In the rows, 128 means zero.
[133  97 134 126 106 182  92 114  93 145 111 152 170  86 145 121 131  98
 152 150 162 118 122 126 130 139 170 126 115 125 114 138 102 144 138 144
 110 130 131 154  99] => j662
[123  96 137 110 117 163 115 141 107 112 158 126 159  52 143 118 140  96
  79 162 101 122 137 127 138 167 106 111 144 113 106 137 157 130 106 112
 111 168 119  90 121] => j102
[104 128  97 110 125 119 118 112 230 183 134  88 109 134 166 138 181 150
 126 123 137 122 167 138 167 173 188  96 162 220 102 133 103 138 137 136
 149 225 201 152  94] => j571
[113 128 117 128 138  97 128 111  93 100 111 148  65  57 134 118 148 123
 152 159 130 161  97 112 120 139 118 140 121 110  93 107 154  92 150 106
 147 158  89 126 125] => j643
[ 71 101 104 153  85 119 113 122 133 112 117 172 132  87 104  76 139 148
 143 162 140 100 149 159 117 153 117 117 133  98 111 102  93 142  91 107
 122 122 158 153 175] => j762
[131 142 119 138 146  98 111 101 109  99 130 123 143  86 114 144 127 116
  84 162 102  94 109 113 106 145 117 137 169 156 125 133 130  78 129 134
 112 123 169 111  99] => j662
[161 136 124 120 142  97 119 126 129 140 143  97  90 105 124 128 139 111
 144 147 104 106 133 120 116 169 111 147 135 143 123 117 142 118 118 129
 151 151 157 109  63] => j562
[131  96 102 107 156 163  95 128 143 119 124 137 129 104 111 145 152 104
 123 122 124 160  79 131 134  92 119 155 160 118 102  85 134  77 131 148
 151 143 132 120 105] => j762
[150 114 113 123 117 151 118 122  85 127 109 124 120 107  97 113 131 143
 162 134 112 152 102 109 120 135 128 143 145 139 108  89 121 100 116 108
 123 126 105 142 128] => j102
[109 125 121 128  75 198 120 108 113 128  92 159 128  62 135 152 161 118
 152 156 111 124 117 120 107 138 163 112 140 124 131 173 104 106  56 109
 148 160  92 140 116] => j102
[113 121 109 135 108 124 113 134 125  97 135 116 142 107 114  72 120 138
 161 132 113 115 109 121 115 122 105 128 148 123 112 132 135  98 101 132
 117 104 116 132 123] => j562
[100 110  95 111 129 153 129  89 134  66 170 134 158  85 123 164 128 149
 146 121 107 118  72 127 121 136 132 101 134 138  89 109 146 108 105  88
 139 124 149  98 105] => j181
[147 139 162 127 155 140  75 138 121 151 147 112 155 116 119 154 134  75
 169 123 142 119 145 115 122 115 125 139 169 106 143 110  88 136 106 151
 105 156 156 168  72] => j643
[116 136 105 133  91 164 116 158 105 141 146 123 133 113 136 113 170 132
 160 117 142 140 103 103 142 107 131 113 116 136 123 116 106 183 162 133
 123 174 115 164 121] => j284
[119 123 124 120 150 105 102 128 162 128 134  98 125 133 153 125 140 144
  92 118 130 155 124 139 138 129 140 127 129 142 142 118 141 156 147 161
 129 137 159 113 119] => j662
[169 150 115 142 131 138 117 120 134 123 119 122 109 138 105  93 102 144
 124 134  95 142 124 108  82 144 164 149 114 106 150 136 133 113 131 133
 122  97 135 101 135] => j181
[164  82 138 112  97 184 139 157  99 138  99 131 128 116 113 129 142 140
 114 153  99 145 180 128 123 134 188 132  81 101 109 134  98 188 113  60
 142 113 132 100 163] => j643
[139 144  95 142 152 191 126 129 111 100 218 101 154 158 102 128 111 133
 112 127 104  83 102  79 140 214 179 110 117 132 128  83 108 169 154  81
  99  96 183  73  99] => j63
[130 105 166 134 134 125 144 117 100 111 123 120 118  88 130 115 123 150
 110 137  86 149  91 132 151 154 160 125 124 121 108 155 140 132  83  75
 134 121 154  94 161] => j643
[147 126 146 104 126 121 107 114 132 134 109 103 167 126 160 145 170 139
 118  93 102 153  87 100 137 153 140 104 146 121 129 130  92 105 128 164
 129 162 128 167  96] => j63
[105 123 127 114  91 108 111 109 119 138 103  91 127 118 126 129 153 171
 102 135  96 136 162 126 131 140 124 119  90 116  84 139 113 182  81  95
 133 121 128 128 125] => j571
[132 121 118 135 115 142 175 137 140  81 118 139 156 114 105 118 118 133
  20 129  94 154 109 148 120  97 135 144  94 107 112 151 136 114 142 104
 113  91 140 118 146] => j284
[132 132 142 131 131 151  81 114 144 145 122 106 120  91 126 146 140 142
 122 133 116 129 152 114 126  95 107 145 148 138 124 140 119 179  75 163
 118 126 128 161  62] => j342
[148 144 126 121 122 162 114 119 142 113 135 136 116 125 121 157 124 170
 197 108 103 143 106 100 127  98 127 125 146 121 116 110 134 109 131 121
 139 127 106 136 104] => j284
[141 150 108 119  84 115 129 126 108  97 124 133  99 126 141  92 117 157
 173 123  92 207 130 113 115 120 126 135 105 110 118 105 110 106 139 135
 134 144 105 196 142] => j762
[135 117 138 102 108 107 147 143 126 101 137 147 119 118 154 135 110 146
 114 136  87 128 131 104 140 130  95 106 139 164 132 117 138  99 139 124
 127 137 103 138 131] => j342
[102 116 136 128 103 142  90 146 136 126 149 100 125  97 161 108 167  95
 110 150 108 145  89 101 152 153 139 126 115 102  86 128 141 116 140 107
 151 163 120 108 115] => j622
[ 96 113 131 126  79 155 122 122 143 132 116 147 145  81 142  81 136 146
 112 146  90 118 163 114 124 145 125 136 140 149  85 141 134 139 128 115
 116 149 122 111 127] => j662
[133 103 147 134 141 106 144  93 114 127 119 148 147  84 121  97 111  96
 117 167 126 120 167 128 138 156  87 145 150 106 101 124 125 111 132 145
 116 122 135 140 116] => j342
[135 137 164 173 101 103 160 138 138 114  97 133 133 116  88  80 135 121
 161 128 134 123 121 130 128 151  91 120 151 123 156 129 112 101  80 151
 128 136 122 164 114] => j662
[126 152  67 118 112 158 166 141  89 104 133  88 130 135 143 113 172  91
 146 133 116 122 102  88 126 101 175 149 118  84 154 157 128 184 149 115
 137  74 139 146 120] => j571
[128 153 151  94 118 133 104 134 101 129 102 108 121 125 140  89 115 129
 124  95 155 221  84  99 143 114 138 149 104  56 126  86 122 139 126 154
 130 125  78 106 152] => j622
[166  86 161 102 116 120  95  95  97 152 128 139 118  96 188 217  92 131
 138 184 206 121 194 140 171 150 135  95  94 113 110 104 150 169 178 158
 128 115 110 148 116] => j284
[108 123 148 129 147 116 127 132 142 124 138 123 163 102 150 127 132 148
 130  98 137  96  92 121 136 132 133 121 141 121 124 150 132 173 124 129
 112  97 143 123 139] => j181
[134 139 158 166 122 102 125 135 128 126 140  93 157  86 126 141 161 117
 151 118 156 111  97  99 142 137  93 139 153 109 129 127 116 158 153 173
 146 134 126 137  94] => j662
[ 86 144 133 111 107 133 135 123 174 102 146 128 156 101 133 153 132 111
  78 124 126 137 101  96 136 107 112 116 152 118  98 120 116  99  89 117
 114 116 102 129 116] => j571
[192 141 151  76 191 115 105 130  93 157 129 164 109 111 111 120  82 131
 172 120 185 129 189 154 144 103 141 135 147 101 152 102  72 203  95 167
  81 149 205 142  71] => j571
[139 104 124 106 153 121 139 138 100 137 133 106 134 118 131 142 150 121
 110 117  98 157  83 101 137 115 112 142 130 141  97 119 130 144 132 109
 151 136 109  84 131] => j571
[146 139 150 163 121  75 153 140 136 148 154 138 138 137 142  79 108 126
 105 116 148 137 126 135 106 159 112 119 101 119 120 133 108 166 130 125
 108 130 128 137 134] => j63
[134 115 117 141  94 149 141 129 124 131 128 131 109  81 140  91 151 136
 147 140 113 162 111 108 133 114 150 143 129 119  92 139 111 160 133 121
 150 152 126 120 129] => j63
[ 74 185 117 120 172 195  82 116 151 113 160 178 157 184 169 139 150  79
   8 117 137 193  88 108  95 136 118  87 129 128 144  90  89  30  58 137
  68 163  73 187  80] => j562
[132 146 111 108 131 155 130  97 108 100 124 153  83 101 146 128 118 162
 136 124  71 149  99  92 129 122 153 149 113 120 106 134 174  81 179 105
 124 112 111 125 130] => j643
[100 122 126 157 145 149 146 132 113 107 192 121 139 131 106 157 140 102
 184 111 167  88  52 106 151 122 130 149 176 118 110 133 116 126 139 102
 149 109 127 128 110] => j622
[177 134 164 112 130 134 110 148 120 146 120 163 144 105 137 142 113 144
 138 104 119 107 122 131 104 127 107 127 136  78 144 136 111  97 119 132
 122 110 134 144 141] => j643
[145 100 153 126 163 137 128 133 134 135 110 143 126  97 145  97 134 134
 115 137 115 144 117 115 134 161 136 144 161 130 120 133 120 109 122 146
 145 144 112  77 130] => j562
[112 111 136 122 131 132 111 111 125  98 107 119 153  84 148 131 127 198
  87  99 137 145  97 121 146 120 129 126 142 140 138 136 117 172 127 189
 118 110 108 138 110] => j342
[107  91 112 101 183 141 117 128 189 118 110 157 186 199 170  85  90 132
  89  96  89 138 143 154 142 128 161  77  90 156 176 139 154 139 122 161
  93  76 155  72 135] => j102
[108 128  85 131  84 144 110 115 142 120 145 138 100  77 111 147 149 123
 157 166 120 107 136 112 113 127 102 143 111 103 102  81 125 141 160 118
 146 122 138 150  97] => j284
[112 194 102 120 169 153  98 107 112 140 131 115 131 120  81 143 121  71
 150 113 132 114 112 151 112 197 123 137  86 116 128  94 103  70 127 107
 101 181 166 196  88] => j571
[136 123 109 116  93 102 140 132  94 104 170 147 153 126 165 118 128 128
  98 142  96 120 113 130  78 150  99 116 126 133 126 105 122 106 122  94
 128 133 135 131 133] => j562
[121 107 104 131  91 135 113  93 100 113 145 107 111  70 132 121 104 140
 144 156 155 174 117 109 140 139 138 136 104 149  66 121 126 133 155 150
 128 135  98 154 105] => j181
[141 123 121 148 122 130 106 111 124 125 109 157 106 115 120 116 105 145
 119 150 111 135 124 133  79 126 157 149 108 141 111 153 147  94 150 106
 137 138 106  87 149] => j622
[110 101 152 131 159 180  61 114  59 109 130 145 133  87 101 124 151 114
  81 139 100 132  73 116 124 150 153 151 117  88 106 118 138 116 134 103
  96 157 115 105  86] => j643
[121 112 141 126  99 154 148 163 131 123  96 141 125 104 115  88 110 157
 125 123 113 137 157 127 138 119 106 146  86 149  97  83 144 180 127  91
 119 106 113 122 155] => j622
[ 87 135 137 116  99 115 128 127 114 135 114 103 172  84  99 131 116 102
 102 117 117 119 107 136 122 154 112 125 113 137 102 115 109 112  89  82
 112 131 143 132 173] => j643
[ 95 117 103 129 143 128 120  99 151 113 124 121 132 119 123 113 137 161
 149 116 176 135 129 129 155 107 148 107 161 162 133 123 126 163 132 169
 112 144 128 146 113] => j342
[ 75 102 136 116 104 133 101 117 144  94 122 134 166  83 138 122 132 169
 134 139 107 141 151 132 133 133 148 114 137 114  64  89  94 165  68  67
 125 121 135  95 118] => j102
[123 114 102 138 113 148 144 146 110 114 156 108 141  74 133 118 129  99
 135 154 141 102 137 144 144 141  73 123 150 132  97  88 161 114 106 106
 144 122 160 120 124] => j643
[146  94 163 135 128 155 135 128 106 116 153 184 150  81 113  96  99 126
 119 151 123 104 156 129 139 196 125 105 128 106 110 142 108 106 135 118
  95 155 134 123 129] => j643
[129 133 151 105 124 125 130 125 116 122 149 131 141 139 168 117 126 119
  57 132  93 147 154 109 119 148 160 152 125  86 100 145 130 137 159 106
 121 143 125  83 108] => j181
[110 119 141 141 125 131 110 114 114 101  97 162 151  89 134 100 129 109
 116 139  93 152  65 110 105 105 145 121 122  95 100 163 124  79 100 110
 128 129  87  83 143] => j63
[144 116 169 145 143 126 114 156 125 132 159 124 122 142 161 137 150 126
 114 128 127 144  99 112 132 103 152 131 172 140 119 140 115 147  96 113
 131 152 128 123  87] => j181
[120 111 150 115 155 140  57  86 127 146  89 162  98 123  84 112 155 142
  72 139 137 140 103 134 137 127 188 128  61  59 118 145 127 148 139 122
  81 115 141 125 120] => j662
[138 137 114 133  99 204 117 138 123 148 136 112 153 121 143 113 137 124
 126 135 115 155 160 115 131 124 150 139 120 125 100 109 123 140 160 101
 132 160 121 137 161] => j342
[136 127 135 128 123 136 155 124 117 127 109 116 125 108 129 117 139 134
 139 114 128 136 103 115 145 146 144 141 171 126 131 137 116 114 128 142
 138 143 124 137 134] => j63
[ 99 119 151 104 118 116 111 124 125 121 129 114 108 126 153 145 139 152
 109 106 120 153 105 103 142 104 143 146 152 147 121 120 135 165 126 143
 121 143 102 131  88] => j181
[126 136 107 118 138 160  90 110 153 116 141 147 157  96 128 130 143 118
 130 124 141 122 100  90 113 105 131 125 148 116 101 121 139  96 164 150
 106 126 108 115  88] => j662
[104 112 136 135 123 105 121 144 128 130 129 125 152 126 115 123 156 112
 164 122 129  90 118 131 140 131 122 131 104 117  90  97 123 161 154  83
 151 132 154  89 106] => j662
[113 128 115 139 158  88 129 138 114  97 154 140 123 125 150 118 140 127
 134 126 131 125 120 125 124 133  79 146 209 133 136 113 101 109 107 177
 141 137 134 150  70] => j762
[121 129 101 150 120 133 127 115 128 128 151 126 128 128 139 119 113 126
 125 151 124 141 145 129 112 167 116 130 125 149  99  96 122 103 123 108
 132 121 121 137 112] => j102
[135 122 143 137 127 147  94 114 117 137 114 124 168 113 113 115 159 136
 163 111 151 125 114 109 137 143 160 131 158  91 117 113  92 151 129 147
 119 142 139 143 117] => j762
[120 107 109 129  75 152 159 129 109  73 141 128 118  66 143 128 135 176
 126 134  87 166 104 107 134 106 140 153 129 136 113 108 135 170 154 113
 146 118 115 126 130] => j102
[124 107 120 125  98 122 108 109 142 114 122 122 101  99 131 115 165 191
 105 113 114 154  85 110 115  72 155 172 171 115 113 110 144 171 128 138
 126 107 122 125  82] => j102
[ 94  87 147 147 205 120 106 160 154 134  90 127 159 107 102  98 139  99
 140 168 146  96 252 162 147 104 119 120 121 104 112 190 128 214 135 126
  98 117 136  95 183] => j662
[ 83 140 110 141 172 161  87 130 138 126 149 132 137 138 122 136 145 141
 132 101 175 136 107 129 154 100 140 138 153 112 105 129  79 124 152 149
 126 147 118 156 105] => j342
[124  77 130 113 132 112 111 130 132 122 131 126 149 118 177 104 153 109
 147 149 109 175 111 110 107 127 122 114 177 154  94 109 143 106 102 114
 154 172  91  85 129] => j622
[103 102 121  67 165 101  57  77 114 109 115 120 142 205 139 173 135  94
 187 185  97 149 231 108 112 135 156  76 166 108 108  92 117  95  84  89
 116 159  99  91  82] => j284
[140  99 137 120 147 113 129 113 119 119 142 124 157 117 117 153 123 108
 101 131 130 119  72 112 142 138 118 115 120 138 125 131 126 114 132 131
 110  87 146 148 139] => j622
[123 121  84 124  95 166 126 111 133 121 123 161 102 131 133 126 149 166
 117 141  83 119 104 116 103 145 179 122  98 120 157 138 114 129 138 101
 117  79 144 175 155] => j102
[123 115 162 138 124 109  94 126  94 149  53  96 189 112  64 143 111  90
 136 156 103 118 206 152 104 183  82 114 101 139 151 103  78 145  72 142
 121 166 127 118 141] => j284
[134 144 116 140 142 136  97 124  86 140 136 136 122 137 106 109 114 105
 168 123 142 126  93 150  96 131 176 144  89  98 142 138 123 130 146  89
  85 115 138 189 144] => j102
[129  89 161 143 134 150 124 136 139 150 141 104 130  98 116 115  87 133
 131 142 129  95 145 125 172 151 126 152 143 148 104 144 142 169 122 129
 130  94 134  93 130] => j342
[116 133 144 151 149 107 103 125 140 116 131 110 135 128 148 134 112 106
  88 146  94 120 125 132 115 154 146 155 116 137 106 126 166 111 150  93
 105  99 137 148 134] => j762
[177 114  81 137 149 139 129  83  55  97 117 177  84 217 109 165 128 145
 121 151 123 115  93 132 125 135 198 113 107 139 191 134 113  48 197 150
 160 137 146 116  83] => j342
[159 116 133 171 135 148 119 146 107 119 129 156 161 107 126  95 108 100
 155 138 145 146 122 120 130 125 119 133 123 156 108  99 113 118 152 159
 126 155 120 128  93] => j762
